Here is a tiny trained network, its code and every weight. The questions are about switching its units off for an input and a target symbol, where a switched-off unit gives its printed mean instead of its output.

import numpy as np


def w(rows, s, z=0):
    codes = np.array(rows[::2]) - 128.0
    scale = np.full(codes.shape[1], s)
    scale[-1] = z or s
    return codes * scale


def norm(h):
    return h / np.sqrt((h * h).mean(-1, keepdims=True) + 1e-5)


def f(y):
    return y / 2 * (1 + np.tanh(0.7978845608 * (y + 0.044715 * y**3)))


def softmax(a):
    e = np.exp(a - a.max(-1, keepdims=True))
    return e / e.sum(-1, keepdims=True)


def log_softmax(a):
    a = a - a.max(-1, keepdims=True)
    return a - np.log(np.exp(a).sum(-1, keepdims=True))


def net(x, mask):
    ids = ['αβγδζηλμξπστω'.index(c) for c in x.split()]
    T = len(ids)
    res = E[ids] + P[:T]
    r = norm(res)
    for j in range(3):
        rows = slice(3 * j, 3 * j + 3)
        q, k, v = (r @ M[0][rows].T for M in (Q, K, V))
        z = softmax(np.where(np.tri(T) > 0, q @ k.T / 3**0.5, -1e9)) @ v
        o = O[0][rows]
        res = res + np.where(mask[j], z, o[:, -1]) @ o[:, :-1]
    y = f(norm(res) @ A[0][:, :-1].T + A[0][:, -1])
    res = res + np.where(mask[3:11], y, B[0][:, -1]) @ B[0][:, :-1]
    return log_softmax(norm(res)[-1] @ U[:, :-1].T + U[:, -1])


Q, K, V, O, A, B = {}, {}, {}, {}, {}, {}
E = w([
[140,207,131,143],'α',
[2,142,91,212],'β',
[186,117,187,143],'γ',
[88,93,153,142],'δ',
[147,124,95,138],'ζ',
[160,145,180,101],'η',
[128,157,84,114],'λ',
[63,171,141,114],'μ',
[134,103,191,91],'ξ',
[92,110,62,145],'π',
[139,148,90,163],'σ',
[81,117,31,214],'τ',
[169,126,144,144],'ω',
],0.018)
P = w([
[111,119,38,167],'0',
[121,112,170,207],'1',
[74,145,131,118],'2',
[2,117,109,181],'3',
[135,95,181,207],'4',
[75,134,132,85],'5',
],0.015)
Q[0] = w([
[91,154,116,86],'h1',
[177,123,66,42],'h1',
[158,101,108,202],'h1',
[102,161,56,27],'h2',
[7,174,153,121],'h2',
[2,150,201,112],'h2',
[112,65,108,49],'h3',
[156,13,151,141],'h3',
[115,59,165,60],'h3',
],0.011)
K[0] = w([
[144,233,171,141],'h1',
[146,136,112,164],'h1',
[88,78,103,121],'h1',
[70,146,246,177],'h2',
[111,144,187,79],'h2',
[162,154,138,50],'h2',
[130,142,192,186],'h3',
[101,207,75,154],'h3',
[100,103,115,135],'h3',
],0.012)
V[0] = w([
[90,127,129,170],'h1',
[150,54,146,91],'h1',
[154,122,74,57],'h1',
[3,75,123,201],'h2',
[139,162,121,171],'h2',
[166,50,124,51],'h2',
[96,132,130,171],'h3',
[142,83,178,137],'h3',
[168,128,151,184],'h3',
],0.014)
O[0] = w([
[44,194,85,45,198],'h1',
[67,135,141,233,130],'h1',
[84,83,174,141,35],'h1',
[167,34,84,60,253],'h2',
[36,230,55,74,113],'h2',
[206,115,158,254,124],'h2',
[132,182,78,118,198],'h3',
[232,137,157,67,138],'h3',
[138,195,91,112,150],'h3',
],0.0067,0.0062)
A[0] = w([
[107,17,155,61,156],'n1',
[90,114,138,71,255],'n2',
[245,78,183,77,78],'n3',
[153,217,162,112,84],'n4',
[70,180,139,192,23],'n5',
[85,109,162,89,123],'n6',
[67,116,149,152,155],'n7',
[124,97,105,243,150],'n8',
],0.011,0.0031)
B[0] = w([
[122,189,92,104,244],'n1',
[122,166,1,117,255],'n2',
[36,111,95,145,247],'n3',
[163,101,127,107,183],'n4',
[155,211,123,174,166],'n5',
[80,112,66,220,167],'n6',
[224,84,83,179,176],'n7',
[171,96,238,99,227],'n8',
],0.0073,0.0043)
U = w([
[145,110,78,117,76],'α',
[149,115,109,89,46],'β',
[144,71,180,169,253],'γ',
[57,225,169,185,143],'δ',
[153,131,111,89,65],'ζ',
[90,118,140,49,74],'η',
[145,114,86,135,56],'λ',
[119,171,107,147,44],'μ',
[154,135,96,144,65],'ξ',
[124,148,133,42,205],'π',
[90,196,206,62,126],'σ',
[8,115,174,85,121],'τ',
[134,114,118,66,133],'ω',
],0.012,0.0041)

Each question gives the input, a string of symbols that net reads in full, and the target symbol t.
The units are the heads (3 rows each of Q, K, V and O) and the neurons (one row each of A and B). Each row of codes is followed by its name. A weight is (code - 128) times the scale printed after its matrix; where a second scale follows, it is the last column's (O, A, B and U).
mask holds one flag per unit, heads first, then neurons. A switched-off unit (its flag False) gives its mean, the last column of its rows in O or B, instead of its output. The means were averaged over made-up inputs and are rounded, as every weight is.
A unit's drop is (log p(t) with every unit on - log p(t) with that unit switched off) / (log p(t) with every unit on - log p(t) with every unit switched off).
The circuit of an input: a set's keep is (log p(t) with only the set's units on - log p(t) with every unit switched off) / (log p(t) with every unit on - log p(t) with every unit switched off). Starting from all 11 units, units are removed one at a time, each time the one whose removal leaves the highest keep (on an exact tie, the one counted first), for as long as the keep stays at least 0.8.
circuit, biggest first: the units of the circuit, biggest drop first
most important unit: the unit with the biggest drop
top k neurons: the k neurons with the biggest drops, biggest first
heads that matter: for each layer, one digit per head in row order, 1 if its drop is at least 0.15 and else 0, layers parted by /
drop when u is switched off: that unit's drop, to one decimal
input η δ β ξ ξ, target δ: most important unit -> h2
input ξ ξ η τ η ω, target γ: circuit, biggest first -> h2; h1; n2
input η η ξ ζ, target γ: circuit, biggest first -> h2; n8
input ζ η η σ, target δ: heads that matter -> 010
input γ ξ ξ β, target γ: heads that matter -> 010
input β δ η δ, target δ: circuit, biggest first -> h2; n5
input ξ ξ ω π τ, target γ: heads that matter -> 000
input δ ξ ξ ξ, target γ: heads that matter -> 110
input ξ ξ λ λ β, target γ: circuit, biggest first -> n8; n7
input ξ γ ξ ξ λ, target γ: heads that matter -> 000
input η ξ ξ τ, target γ: heads that matter -> 010
input ξ α τ ω π, target γ: top 2 neurons -> n8; n2
input ξ η λ ξ ξ ξ, target τ: top 2 neurons -> n3; n7
input δ μ η ζ, target δ: circuit, biggest first -> h2
input ξ ω ξ, target τ: heads that matter -> 110
input η η ξ μ, target γ: top 3 neurons -> n7; n8; n1
input ζ π ξ δ, target γ: top 2 neurons -> n8; n7
input ξ δ ξ η, target γ: drop when h2 is switched off -> 0.8
input τ ξ η ω, target δ: drop when h2 is switched off -> 1.6
input ξ γ τ τ α, target γ: drop when h2 is switched off -> 0.2
